m =
[[118 141 140 117 121 111 118]
 [121 124 141 127 139 121 125]
 [138 134 114 133 121 142 127]
 [114 139 141 115 125 107 129]
 [115 140 139 115 123 106 129]
 [121 120 132 127 142 121 144]
 [136 139 121 132 117 141 120]]
Indices start at 0.
The entry in the bottom-right corner is 120
Give the top entry of the column that holds the smallest entry.
Answer: 111
Give the entry in row 0 and column 0.
Answer: 118
The entry directly below the centre entry -> 115
The entry directly below 111 is 121
The bottom-left entry: 136
The entry just left of the centre entry is 141
Give the entry in the top-right corner.
Answer: 118
The entry at row 0, column 2 -> 140
Give the entry just left of the largest entry.
Answer: 121
Give the entry directly above 134.
Answer: 124
Give the entry at row 2, column 0.
Answer: 138
Give the entry directly above the largest entry.
Answer: 129
The entry at row 1, column 2 -> 141
The entry in row 0 and column 1 is 141
Give the entry just left of the smallest entry.
Answer: 123

[[117 133 129 129 124 128 127 134 142 117 131]
 [120 120 126 124 130 128 119 139 125 124 121]
 [150 141 126 117 122 128 136 116 114 124 139]
 [151 132 120 132 130 137 131 110 116 146 132]
 [119 120 148 126 132 108 142 129 124 126 122]]
Indices start at 0.
Find the entry at row 0, column 0.
Answer: 117
The entry in the top-right corner -> 131
The median of all entries is 127
The bottom entry of the column that holds the smallest entry -> 108
Find the entry directly below the largest entry.
Answer: 119
Find the entry in the bottom-right corner.
Answer: 122
The entry directly above the largest entry is 150
Find the entry at row 0, column 2.
Answer: 129
Find the entry just right of 148.
Answer: 126
Find the entry in row 1 and column 0.
Answer: 120
Find the entry in row 1 and column 1.
Answer: 120
Find the entry directly above the centre entry.
Answer: 128
The entry just right of the largest entry is 132
The entry directly below the centre entry -> 137
The entry in row 1 and column 2 -> 126
Find the entry just left of the centre entry.
Answer: 122

Questions about the grid below.
1) Which number is the fifth entry, reading row by row?
2) Which number is the smallest entry in the first column?
3) Which number is the top-right entry?
4) Which number is the largest entry?
5) Which number is the 3rd largest entry?
6) Which number is the bottom-left entry?
7) Which number is the 3rd-last entry, reading row by row?
[[147 146 110 117 118 107]
 [146 111 135 108 112 124]
 [128 128 128 128 128 128]
 [130 137 136 138 106 108]
 [123 146 128 123 147 114]
 [130 119 150 119 122 116]
 [119 120 124 123 154 148]
 [123 124 136 122 140 130]
 [125 121 122 143 119 144]
 [141 110 139 111 116 126]
 [120 121 124 122 153 148]
 [126 117 131 139 115 139]
 [135 128 141 116 122 110]
 [149 123 115 115 112 127]
 [125 124 145 140 106 118]
 [126 119 129 139 117 139]]
1) 118
2) 119
3) 107
4) 154
5) 150
6) 126
7) 139

Read these off the table that follows. Counting starts at 0.
1) Which number is the entry at row 1, column 0?
2) Which number is the entry at row 0, column 2?
3) Which number is the entry in row 1 and column 2?
4) Which number is the bottom-left entry?
5) Which number is the bottom-right entry?
6) Which number is the bottom entry of the column that holds the largest entry?
7) Which number is the entry in row 0 and column 1?
8) Which number is the entry directly below 101?
[[136 130 132 123 122 117 136 130 128 124]
 [118 130 130 130 124 122 119 125 119 131]
 [132 141 134 118 109 132 145 143 125 121]
 [101 105 117 116 148 108 141 123 110 119]
 [127 138 125 115 122 138 138 122 138 141]
 [123 125 130 114 119 156 126 127 117 117]]
1) 118
2) 132
3) 130
4) 123
5) 117
6) 156
7) 130
8) 127
